Here is a tiny trained network, its code and every weight. The questions are about switching its units off for an input and a target symbol, where a switched-off unit gives its printed mean instead of its output.

import numpy as np


def w(rows, s, z=0):
    codes = np.array(rows[::2]) - 128.0
    scale = np.full(codes.shape[1], s)
    scale[-1] = z or s
    return codes * scale


def norm(h):
    return h / np.sqrt((h * h).mean(-1, keepdims=True) + 1e-5)


def softmax(a):
    e = np.exp(a - a.max(-1, keepdims=True))
    return e / e.sum(-1, keepdims=True)


def log_softmax(a):
    a = a - a.max(-1, keepdims=True)
    return a - np.log(np.exp(a).sum(-1, keepdims=True))


def net(x, mask):
    ids = ['αβγδζηθλμξτφψω'.index(c) for c in x.split()]
    T = len(ids)
    res = E[ids] + P[:T]
    u = 0
    for l in range(2):
        r = norm(res)
        for j in range(3):
            rows = slice(2 * j, 2 * j + 2)
            q, k, v = (r @ M[l][rows].T for M in (Q, K, V))
            z = softmax(np.where(np.tri(T) > 0, q @ k.T / 2**0.5, -1e9)) @ v
            o = O[l][rows]
            res = res + np.where(mask[u + j], z, o[:, -1]) @ o[:, :-1]
        u += 3
    return log_softmax(norm(res)[-1] @ U[:, :-1].T + U[:, -1])


Q, K, V, O = {}, {}, {}, {}
E = w([
[141,69,117],'α',
[159,237,177],'β',
[81,191,99],'γ',
[177,107,188],'δ',
[181,65,111],'ζ',
[207,89,122],'η',
[155,104,57],'θ',
[75,194,179],'λ',
[35,156,164],'μ',
[162,115,188],'ξ',
[229,96,2],'τ',
[70,111,155],'φ',
[124,148,45],'ψ',
[73,53,79],'ω',
],0.0085)
P = w([
[156,78,143],'0',
[64,180,66],'1',
[113,2,126],'2',
[131,94,93],'3',
[145,167,143],'4',
[117,111,141],'5',
[147,109,133],'6',
[99,122,144],'7',
[123,172,150],'8',
[161,98,126],'9',
[126,119,142],'10',
],0.0068)
Q[0] = w([
[37,55,60],'0.h0',
[150,204,1],'0.h0',
[33,97,55],'0.h1',
[94,83,103],'0.h1',
[214,108,63],'0.h2',
[230,115,70],'0.h2',
],0.0042)
K[0] = w([
[88,68,248],'0.h0',
[167,116,187],'0.h0',
[211,76,240],'0.h1',
[211,187,100],'0.h1',
[1,138,171],'0.h2',
[69,184,137],'0.h2',
],0.0069)
V[0] = w([
[171,166,145],'0.h0',
[67,41,199],'0.h0',
[255,44,143],'0.h1',
[194,151,31],'0.h1',
[72,123,199],'0.h2',
[40,126,99],'0.h2',
],0.0098)
O[0] = w([
[91,210,82,91],'0.h0',
[176,131,253,140],'0.h0',
[180,127,179,3],'0.h1',
[127,100,57,115],'0.h1',
[68,171,232,134],'0.h2',
[64,70,152,205],'0.h2',
],0.0065,0.004)
Q[1] = w([
[208,173,89],'1.h0',
[113,129,39],'1.h0',
[213,111,156],'1.h1',
[125,2,156],'1.h1',
[47,89,113],'1.h2',
[86,41,101],'1.h2',
],0.0078)
K[1] = w([
[129,121,128],'1.h0',
[159,163,151],'1.h0',
[11,134,130],'1.h1',
[61,80,159],'1.h1',
[234,155,151],'1.h2',
[122,159,156],'1.h2',
],0.012)
V[1] = w([
[64,136,112],'1.h0',
[73,115,75],'1.h0',
[104,215,148],'1.h1',
[115,197,94],'1.h1',
[113,112,220],'1.h2',
[135,254,101],'1.h2',
],0.012)
O[1] = w([
[37,68,137,251],'1.h0',
[43,58,107,255],'1.h0',
[134,30,253,83],'1.h1',
[101,37,130,89],'1.h1',
[35,227,100,156],'1.h2',
[213,11,254,41],'1.h2',
],0.0071,0.0026)
U = w([
[156,198,124,17],'α',
[149,36,211,48],'β',
[3,65,52,202],'γ',
[175,181,184,175],'δ',
[185,170,91,42],'ζ',
[204,154,105,130],'η',
[154,126,43,33],'θ',
[77,141,158,55],'λ',
[28,178,181,254],'μ',
[142,179,155,64],'ξ',
[177,105,3,197],'τ',
[97,187,172,67],'φ',
[117,102,56,39],'ψ',
[103,184,92,33],'ω',
],0.0072,0.0046)

Each question gives the input, a string of symbols that net reads in full, and the target symbol t.
The units are the heads (2 rows each of Q, K, V and O). Each row of codes is followed by its name. A weight is (code - 128) times the scale printed after its matrix; where a second scale follows, it is the last column's (O and U).
mask holds one flag per head, layer by layer. A switched-off head (its flag False) gives its mean, the last column of its rows in O, instead of its output. The means were averaged over made-up inputs and are rounded, as every weight is.
A unit's drop is (log p(t) with every unit on - log p(t) with that unit switched off) / (log p(t) with every unit on - log p(t) with every unit switched off).
The circuit of an input: a set's keep is (log p(t) with only the set's units on - log p(t) with every unit switched off) / (log p(t) with every unit on - log p(t) with every unit switched off). Starting from all 6 units, units are removed one at a time, each time the one whose removal leaves the highest keep (on an exact tie, the one counted first), for as long as the keep stays at least 0.8.
units of the circuit, in order: the units of the circuit, biggest drop first
unit that matters most: the unit with the biggest drop
which heads matter: for each layer, one digit per head in row order, 1 if its drop is at least 0.15 and else 0, layers parted by /
drop when u is switched off: that unit's drop, to one decimal
input μ μ γ φ α, target μ: unit that matters most : 1.h2
input η γ δ γ τ γ γ ψ, target τ: units of the circuit, in order : 0.h2, 0.h1, 1.h0
input γ θ φ ξ τ γ τ ψ η μ, target τ: units of the circuit, in order : 0.h2, 1.h2, 0.h1
input μ μ ψ, target μ: units of the circuit, in order : 0.h0, 0.h2, 1.h2
input θ β τ τ μ, target τ: units of the circuit, in order : 0.h2, 1.h2, 1.h1
input τ τ γ δ, target τ: units of the circuit, in order : 0.h2, 1.h2
input μ η μ γ γ λ μ μ μ δ α, target μ: which heads matter : 100 / 001
input τ η λ, target τ: which heads matter : 001 / 000
input μ α δ, target μ: units of the circuit, in order : 1.h2, 0.h1, 0.h0
input λ μ ω μ θ, target μ: which heads matter : 001 / 000
input μ γ θ, target μ: which heads matter : 101 / 001
input τ τ τ ζ ξ γ ω γ, target τ: units of the circuit, in order : 0.h2, 1.h2
input γ γ γ η δ, target γ: drop when 0.h0 is switched off : 0.2
input μ δ μ η, target μ: unit that matters most : 1.h2
input γ δ θ τ δ ζ τ ψ γ τ γ, target τ: drop when 0.h2 is switched off : 0.3
input γ η τ ψ ξ τ β, target τ: drop when 1.h2 is switched off : 0.2
